In the rows, zero is written as 128.
Group and class of each row
[114 107 122 133 121 120 122 127 104 129 118 152 113  95 121 113  95 139
 129 126 123 133 145 112 120 130 100 133 105 133 122 132 130 130 115 146
 135 114  84 111 122 189 102 149 133 114 142 128 109 147 122 120 134] | Rj/B
[140 145 143 111 122  97 144 116  93 141 118  81 141 147 127 149 144  87
 144 194 134 122 140 147 138 121 168 113 116 114 130 120 108 129 119 119
 143 143  85  98 111 110 152 123 125 142 123 133 119 139 107 114 150] | LH/Q
[114 140 158 131 109  86 149 162 124 117 100  73 123 150 111 132 141  81
 121 233 125 144 124 126 142 129 172  97 121 120 128 127 131 138 116  99
 144 132  84  92 106 119 136 119 140 131 127 134 123 143  80 111 149] | LH/Q
[120  93 141 148  92 120 158 118 109 133 158 150 111 105 134 102 104 125
 117 145 122 140 128 120 136 135  89 126 103 121 119 128 133 148  90 112
 146 115  87 109  81 141 103 143 133 124 143 130 113 123 117 124 151] | Rj/W
[108  80 118 127 109 113 131 126 126 141 126 164 106 101 124  86  86 109
 121 148 136 174 140 115 129 134 103 112  93  81 111 124 158 143  75 141
 150 119  94  92  93 159 105 149 145 118 152 128 116 126 137 129 154] | Rj/W
[118 127 147  85 129 117 103 140 163 111 118  97 136 142 123 135 125  89
 140 198 133 156 122 153 132 130 168 120 105 121 119 113 130 120 134 102
 162 147 132 138 121  88 144 110 128 148 108 137 130 134 103 140 139] | Cp/P
[119 121 139  69 138 106 110 135 137 116 101 100 141 121 119 116 113  80
 155 186 133 155 142 142 125 118 151 101  74 112 121 115 136 129 111 132
 122 133  93 110 117 105 118 115 138 137 107 130 131 148 104 126 158] | Cp/Y
[123 128 140  80 123 105 122 134 129 114 108  94 128 143 114 138 141  85
 131 207 138 152 120 142 143 117 192  98  97 117 126 120 130 130 116 112
 141 143  80  90 109 105 128 109 131 129 113 134 127 151  91 120 150] | LH/S
[119 140 139  88 145 156 121 135 160 140 111 120 139 134 120 107 131  75
 149 190 122 151 125 144 117 120 129 130 129  86 116 118 126 128 122 115
 113 139 138 137 125  99 138 106 137 155 115 137 129 136 118 129 135] | Cp/P
[124 104 132 143 121 135 147 118 115 142 149 157 114  97 124 112 104 141
 127 130 125 133 126 118 125 136  85 130 106 125 125 134 134 167 110 140
 140 114 100 127 107 161 112 143 132 119 138 124 128 132 136 120 140] | Rj/W
[ 82  82 155  93 120  69 128 136 166  84 104  77 122 155 107 117 120  53
 148 231 132 196 108 135 138 122 183  89  79  79 133 117 148 120  86 124
 140 143 100  89  76  86 178 108 157 140 113 132 129 139  90 139 164] | Cp/Y
[166 130 107  50 159 114 105 127 163 140 137 115 140 152 128 127 135  92
 137  98 138 125 112 165 124 127 136 115 101  63 118 123  98 122 124 138
 127 136 112 122 142 112 137 131 100 146 105 126 122 127 124 124 138] | Pn/C
[ 93 120 148  96 134  98 124 139 168 102 102  97 130 153 120 128 116  78
 139 186 139 177 117 137 131 114 165 102 109  82 130 118 133 116 139 138
 121 141 135 121 120  98 153 115 152 136 121 143 126 128  99 148 137] | Cp/P
[152 131 124 148 125 137 141 118  99 156 141 159 122 109 136 114 113 126
 113 119 123 101 140 126 122 133  86 140 134  98 125 138 113 152 108 123
 144 109  64  95 121 154 115 140 115 128 150 139 119 135 135 106 140] | Rj/W
[105  91 136 146  95 123 122 111  97 112 133 149 135  86 121 106  98 148
 127 143 130 141 139 100 129 156 107 110  98 164 121 134 153 149  93 136
 132 120  91 110  96 152  96 143 146 104 139 132 111 136 122 127 148] | Rj/B
[ 89 101 153  99 144 106 120 136 162 100 110 102 167 132 117 113 119  76
 149 200 128 173 116 134 126 115 152 102  85 114 135 109 146 127 108 125
 117 134 127 129  98  96 142 117 161 143 119 130 132 134 104 140 153] | Cp/P
[137 129 126 122 132 133 144 122  95 129 141 128 122  90 141 106 102 143
 137 117 126 116 150 121 110 119  86 116  92 113 124 133 117 142 116 137
 130 120  85 129 126 153  98 141 124 134 130 124 118 141 114 141 143] | Rj/B
[114  88 128 131 109 118 142 126  99 120 132 140 115  79 130  94  91 145
 135 141 121 137 138 110 109 133  92 121  86 146 130 130 136 142  98 140
 131 114  65 115 101 153  93 150 128 118 144 123 113 151 130 152 150] | Rj/B
[134 128 124  76 134 119  92 137 151 130 107 106 138 115 120 124 139  91
 147 178 130 133 118 152 121 113 141 107 111 126 120 117 119 122 126 121
 111 141 121 127 128  93 126 119 129 145 103 140 123 146 111 126 145] | Cp/Y
[ 94 102 157 158 113 109 137 132 111 105 140 143 107 106 128  87  84 135
 133 138 120 161 148 103 124 135  98 129 104 109 135 139 144 138 100 145
 134 110  96 108  96 150 116 144 143 117 146 126 123 134 142 123 144] | Rj/B
[107 122 147 108 127  99 148 141 138 126 118  89 115 171 124 122 126  73
 118 179 148 159 126 121 149 127 163 106 114  60 131 121 116 156 122 120
 148 139 105  94 109 132 132 121 128 133 133 145 128 134 105 112 131] | Pn/E
[129 134 150 107 107  81 149 127 131 122 118  72 143 153 116 140 146  66
 153 203 132 136 125 143 143 123 180  96  98  89 130 126 114 129 122 103
 157 137  63  98  99 103 138 122 126 144 121 141 116 145  81 108 147] | LH/Q
[139 128 119  76 131 128 120 136 131 124 127 112 107 118 125 136 133 102
 138 144 124 117 119 149 119 116 154 123 118 105 126 136 122 122 120 113
 131 138 111 118 130 113 134 120 117 136 106 158 123 130 113 135 135] | Pn/E
[123 129 119 103 129  98 114 130 145 108 102 111 132 136 137 132 130  92
 119 180 121 143 120 146 133 120 164 106  99 122 131 126 142 121 117 145
 147 139  93  72 112 110 137 126 138 140 120 133 125 136 108 121 146] | LH/S
[ 85 110 167  82 120 107 122 147 167 103  98 109 126 126 113  99 103  80
 149 218 135 175 121 132 131 116 135 104  76  90 124 111 143 130  91 114
 120 141 100 117  92  91 142 117 155 145 105 130 123 143 112 138 156] | Cp/Y
[129 131 144 101 126  94 152 138 127 121 113  77 135 140 122 126 118  83
 128 200 137 145 121 121 138 122 164  99 105 107 128 119 116 129 121 100
 122 147  87 109 104 115 126 124 123 133 112 130 117 139  72 121 149] | LH/Q
[124 124 138  84 129 120 148 131 140 152 144  87 120 163 130 123 144  75
 130 146 140 152 113 140 148 119 146 117 118  68 132 121 109 125 130  97
 140 146 128 123 113 107 145 116 115 142 123 119 118 122 102 130 109] | Pn/E
[108 127 140  88 140  74 122 144 163 112 118  99 128 155 127 117 116  77
 131 153 145 156 120 136 141 125 151 105 104  81 129 120 130 115 119 139
 128 135 128 110 113 118 145 127 144 151 146 122 127 134 122 137 133] | Pn/E
[124 100 136 138 107 138 143 120 105 129 139 157 114  96 136  98  98 138
 123 121 121 137 145 107 117 134  90 123 113 128 120 137 140 141  97 136
 139 116  85 118 107 144 105 146 131 120 148 126 114 123 137 140 139] | Rj/W
[112 142 149 113 118 114 113 119 134 118 113  99 135 127 144 127 135 108
 135 195 133 146 123 133 134 123 161 114 106 134 129 125 136 128 118 111
 127 135 117 119 113 112 127 120 141 129 127 125 124 142 102 130 141] | LH/S
[120  92 140 144 116 111 139 131  96 124 134 141 115 104 138 108  98 150
 125 110 124 143 140 108 121 131 100 116 104 128 132 119 132 135  99 149
 135 127 100 117 105 158 100 146 138 119 138 126 109 135 127 138 143] | Rj/B
[127 128 118 112 121 103 133 124 137 132 107  92 126 142 114 126 128  86
 122 174 133 159 124 140 131 116 163 117 107 104 121 115 134 127 124 111
 137 140 103  92 117 123 142 120 132 136 122 130 134 129 116 134 137] | LH/S
[129 128 142 113 130 118 139 126 126 133 118  82 140 145 131 154 144 100
 136 191 131 150 114 133 144 118 164 105 115 122 130 116 115 128 127  94
 149 144  96 109 108  99 123 121 126 137 120 130 124 142  98 114 145] | LH/Q
[113 116 140  53 138 102 140 142 147 128 126  97 111 125 123 110 124  74
 145 173 147 172 118 140 142 104 156 103  79  73 130 114 115 124 116 134
 134 147 112 122 116 102 136 115 125 121 112 124 118 137  95 150 136] | Pn/C
[127 119 134  76 126 120 140 140 147 152 140 119 113 149 135 112 130  97
 134 135 137 161 133 118 146 127 137 125 110  53 125 127 119 125 123 123
 133 134 113 126 130 124 136 124 114 143 123 130 126 124 130 136 128] | Pn/C
[139 131 125  76 139 115 141 130 123 151 129 113 131 143 126 122 137  59
 134 123 136 144 132 152 136 135 143 143 112  62 119 131 106 126 136 115
 135 133 117 118 134 125 126 127 107 148 107 127 126 135 121 152 131] | Pn/C
[104 119 132  86 123  83 107 145 146 119 101 101 132 157 115 134 146  66
 118 208 136 173 120 134 141 120 185 104 103  81 118 113 127 114 117 123
 134 137 104  87 115  96 157 110 147 142 109 121 129 122  90 132 150] | LH/S
[151 115 109 100 110 143 135 110  99 157 147 162 120  79 150  94 104 150
 132 110 131 119 145 122 118 124  71 142  89 110 115 127 122 143 119 127
 125 123  73 113 139 151  82 133 117 119 138 126 124 138 136 127 132] | Rj/B
[151 108 128 138 127 143 140 106 118 139 157 164 136  85 138 109 108 142
 125 108 117  98 139 117 103 128  66 130 109 120 126 126 128 144 124 130
 126 101  64 118 113 155 109 137 126 128 142 138 117 127 143 113 137] | Rj/W
[136 135 140 102 120  84 141 126 132 128 129  92 137 145 129 136 143  96
 110 167 136 124  94 162 143 127 153 104 112 120 131 115 114 125 115 111
 143 134  90 110 106 114 149 124 118 134 112 131 122 142  96 118 147] | LH/Q
[117 101 130 126 117 106 116 123 114 115 116 144 113  95 139 104 109 141
 131 138 123 135 150 113 134 146 102 126  93 112 129 122 142 126 103 149
 142 113  82 112 111 152  98 143 144 126 141 123 123 145 138 126 153] | Rj/B
[114  99 142 138 104 115 154 121 109 128 140 138 106  96 134  89  93 117
 117 140 126 154 134 112 133 131  91 117  95 103 123 130 142 147 101 129
 144 110  86 114  87 146 112 140 135 113 146 126 116 134 127 125 154] | Rj/W
[115 127 142 112 127 102 145 133 126 121 114  75 131 146 121 134 140  89
 137 199 116 139 124 143 139 129 172 106  94 119 126 133 120 130 122 108
 140 138  91 109 106 115 130 116 129 118 113 132 121 145  88 130 154] | LH/S
[118 132 147 102 118  89 118 130 125 116  96  85 130 149 113 137 142  75
 136 215  96 149 129 143 144 127 175 107 103 116 132 121 132 122 117 117
 149 146  86  84 116 115 126 113 140 126 122 141 128 139  89 124 144] | LH/S
[134 139 131 114 119 123 125 125 126 124 114  94 135 140 121 151 148 106
 135 172 123 130 125 146 148 112 158 132 125 131 116 128 129 130 125 107
 141 134 105 107 116 119 121 112 117 131 124 129 125 129  74 126 138] | LH/S
[113 106 132 146 109 145 143 116 101 141 139 159 120  83 106  94 100 159
 124 146 112 117 156 106 123 130  80 132  94 143 126 135 139 146 102 124
 129 110  77 129 108 149  92 135 140 111 151 128 123 152 132 128 143] | Rj/B
[116 103 138  76 143  89 130 142 141 122 116  72 119 147 104 117 125  70
 142 178 137 164 125 154 129 125 165  94 102  64 134 119 115 119 118 113
 138 144  88 111 108  95 143 108 144 144 115 137 122 138 102 131 146] | Pn/C
[119 101 117  47 128  94 124 152 146 145 136 100 114 139 118  95 114  90
 133 148 151 180 132 146 149 116 150  99  79  58 122 120 121 121 109 133
 141 139  87  99 114 115 120 120 114 148 111 121 117 139 109 141 143] | Pn/C
[ 47  81 168  91 102  60 118 155 161  82 108  89   4 183 115 108 106  46
 116 195 148 233 111 110 160 134 191  89  90  57 136 117 155 115  78 131
 145 132 127  88  66 103 171 127 157 121 120 127 128 121 111 153 152] | Pn/C
[137 129 123  73 139 125 148 132 137 163 149 123 132 140 138 115 143  91
 119 136 133 132 112 144 133 120 113 126 112  61 122 117 100 143 128 105
 131 139  90 116 127 116 130 123  97 148 126 134 120 125 122 122 136] | Pn/E
[134 147 132 102 132 115 121 124 139 126 105 121 147 125 125 140 154  89
 138 206 130 135 128 143 152 115 168 113 117 127 120 116 131 127 145 115
 132 137 107 118 129 105 130 116 112 137 114 126 137 149  98 128 143] | LH/S
[117  98 139 108 120 110 147 129 123 134 138 124 100 126 134  96 101 110
 127 119 139 155 117 115 138  64 102 107  92  72 129 129 119 142 102 135
 135 124  72 107 105 141 110 133 130 124 145 129 124 131 125 100 145] | Rj/W
[106 156 150 117 122 116 136 127 124 136 116 100 137 146 112 138 149  82
 155 193 128 129 123 141 141 116 161 113 117 110 117 137 121 132 124  98
 142 134  94 112 124 106 127 117 123 149 119 131 126 163  94 118 138] | LH/Q
[116 144 144  94 152 125 137 142 129 140 121 100 127 150 125 127 141  76
 155 170 143 151 117 138 137 122 145 119 108  71 140 124 116 134 136 104
 119 137 121 141 122  98 137 113 126 152 121 129 124 128 120 128 133] | Cp/P
[131 115 123  53 138 116 139 147 146 162 134 118 129 126 138 119 123  88
 142 125 144 142 124 146 127 122 131 115  78  61 119 119 100 128 103 119
 134 131  94 123 114 122 126 128 112 139 115 128 115 133 107 129 143] | Pn/C
[130 153 120  85 136 129 116 130 157 136 113 124 127 120 129 122 150  93
 154 184 123 141 125 143 126 113 139 133  99 106 130 121 133 133 123 108
 119 141 108 125 129 111 119 111 120 150 127 134 128 132 117 130 134] | Cp/P
[136 131 113  75 145 119 114 134 154 141 122 113 140 127 127 128 129  99
 137 127 132 126 113 161 118 111 141 110 103  91 126 120 116 111 124 130
 127 141 112 120 134 105 143 107 120 147 107 126 124 129 127 126 139] | Cp/P
[132 142 152 122 132  97 140 125 119  98 109  81 146 143 117 140 147  80
 130 196 134 134 122 144 139 118 178 106 122 111 123 133 110 131 137 103
 151 134 102  99 127 118 130 117 123 129 116 130 127 144  87 111 142] | LH/Q
[113 127 141 113 119 108 151 130 130 122 135  88 139 150 132 129 129  68
 130 190 135 149 121 133 143 126 154 112 111  92 120 123 124 129 134  95
 138 144 103 114 117 118 136 118 131 135 129 139 126 138  97 115 136] | LH/Q

Group and class of each row
[117 177 142  98 126 122 169 134  87  94 131 108 128 115 118 140 139 149
 120 139  98 123 120 114 134 104 135 126 156 152 116 144 119 146 116  99
 142  85 158 151 108 162 159 106 131 135 126 135 147 158 162 111 176] | L/Ht
[106 109 129  95 112 102 110 134 112 108 161 142 127  95 111 134 144 153
 142 124 113 114 122 117 136 113 133 131 117 150 102 170 124 147 131 111
 119  77 159 160  93 168 174 135 143 114 104  72 133 174 183 157 139] | L/Ht
[147 148 175 132 125 121 130 120 144 104 140  83 128 139 116 134 157 163
 125 156 142 132 120 121 102 118 168 140  83 143 123 174 131 158 169 141
 145 126 128  76 104 152 140 116 112 124 105  86 126 151 179 123 153] | L/Sl
[124 151 131 121 115 126 109 128  74 140 131 133 122 132 141 133 127 133
 141 130 123 156 130  96 141 111 121 149 113 174 140 159 121 163 128 102
 125  70 146  94  76 154 139 121 116 120 114  42 158 126 184 127 138] | L/Ht
[127 116 136  99 120 120 119 131  35 114 125 119 118 106 118 131 162 135
 126 154 126  95 117 110 146 116 119 126 145 130 139 159 131 176 115  93
  91  80 124 143 107 174 140 102  92 138 124 142 144 166 174 113 169] | L/MS
[117 208 143  62 121 109 136 125  48 103 116 112 123 152 135 160 106 124
 127 138 104 119 121 110 134 113 155 112 113 132  91 172 135 104 118 108
 110  95 144 141 102 105 162 118 112 112 141 141 113 130 154 116 186] | L/MS
[132 124 159 106 115 114 119 131 139 109 135 132 130 129 127 141 168 157
 129 155 127 121 132 109 122 121 141 131  93 144 113 170 114 165 136 124
 136 104 129 116  92 162 137 117 105 119 126  73 123 165 166 133 167] | L/Sl
[127 240 157 103 112 108  97 154  55 148 133  72 119 164 107 151 131 139
 131 133 147 133 142 110 142 131 113 153 106 127 124 173 109 160 108  93
 103 103 149 161  90 187 138 126 150 119 117  79 154 115 192 168 166] | L/Ht
[156 102 151 181 131 132 102 130 178 128 130 168 123 131 128 121 123 135
 132 147 110 148 149 128 126 127 141 101  89 166 158 132 137 108 158 146
 176 173 116  83 118 160  95 108 128 129 131  28 120 127 155 177 146] | J/PH
[137 153 174 147 122 113 117 144  72 113 132 135 121 139 122 129 112 134
 141 120 114 101 124 106 114 119 140 129 118 154 164 150 129 125 145 106
 154 167 129 126  94 180 127 115 161 129 118  51 136 147 206 166 166] | J/Bq
[145  84 139 122 108 118 107 119 150 127 139 174 124 114 135 123 129 109
 126 128 118 136 125 107 116 136 147 137  94 179 139 148 130 129 165 150
 184 134 133 133  96 141 132 115  47 143 132  23 117 142 187 150 137] | J/Bq
[131 169 184 183 148 138 113 141 154  73 131 156 131 117 134 130  91 144
 126 135 114 118 144 120 133 124 152 112  97 162 158 114 139  64 143 122
 163 145 136 109 131 158 119 103 158 133 125  85 134 139 182 169 200] | J/PH
[126 166 158  67 157 119 145 109  95  65 131 109 115 136 124 145 153 151
 118 150 112 121 126 127 130 108 181 112 117 130  91 168 114 164 128 118
 124 108 118 100  91  84 161 126  99 103 119 147 181 138 147  90 167] | L/MS
[131 136 172 138 123 107  81 140 142 143 134 170 133 123 138 138 131 150
 146 130 117 116 146  93 136 115 140 127  89 204 165 167 124 141 166 116
 174 103 146 112  87 205 112  84 131 125 126  12 129 157 227 188 182] | J/Bq
[130 170 174 186 148 151 119 141 190  66 138 157 134 124 141 130 104 138
 131 135  87 146 123 117 125 139 170 103  76 183 107 156 151  57 150 141
 185 133 146  47 132 154 134 101 134 146 125  79 102 141 148 132 192] | J/PH
[156 177 162 208 133 128 112 141  51 112 118 135 132 135 130 107  99 114
 135 126 139 133 143 110 145 137 137 128 139 163 151 141 143 135 148 134
 129 137 127  74  93 197 113 124 109 133 128  60 141 100 187 138 150] | J/RQ
[132  87 154 140 114 104  73 125 149 147 132 188 104 148 129 132 152 149
 156 111 115 136 145  55 136 113 119 118  51 194 167 171 127 143 162 108
 186 114 132 108  62 197  94  85 117 126 129  12 139 186 230 199 161] | J/Bq
[156 202 180 196 133 132 106 139 133  86 125 120 122 146 118 130 104 155
 123 134 119 118 132 117 130 124 140 134  85 154 133 170 135 100 142 125
 155 148 153  91 104 181 119 124 141 128 114  71 139 133 169 173 163] | J/PH
[125 140 147 123 123 131  97 130 164 140 130 137 115 142 142 137 110 106
 138 115 151 156 141 113 122 128 142 124 126 162 161 134 140 159 145 138
 155 134 126  88 128 154 105 109 136 130 132  44 110  84 170 145 160] | J/RQ
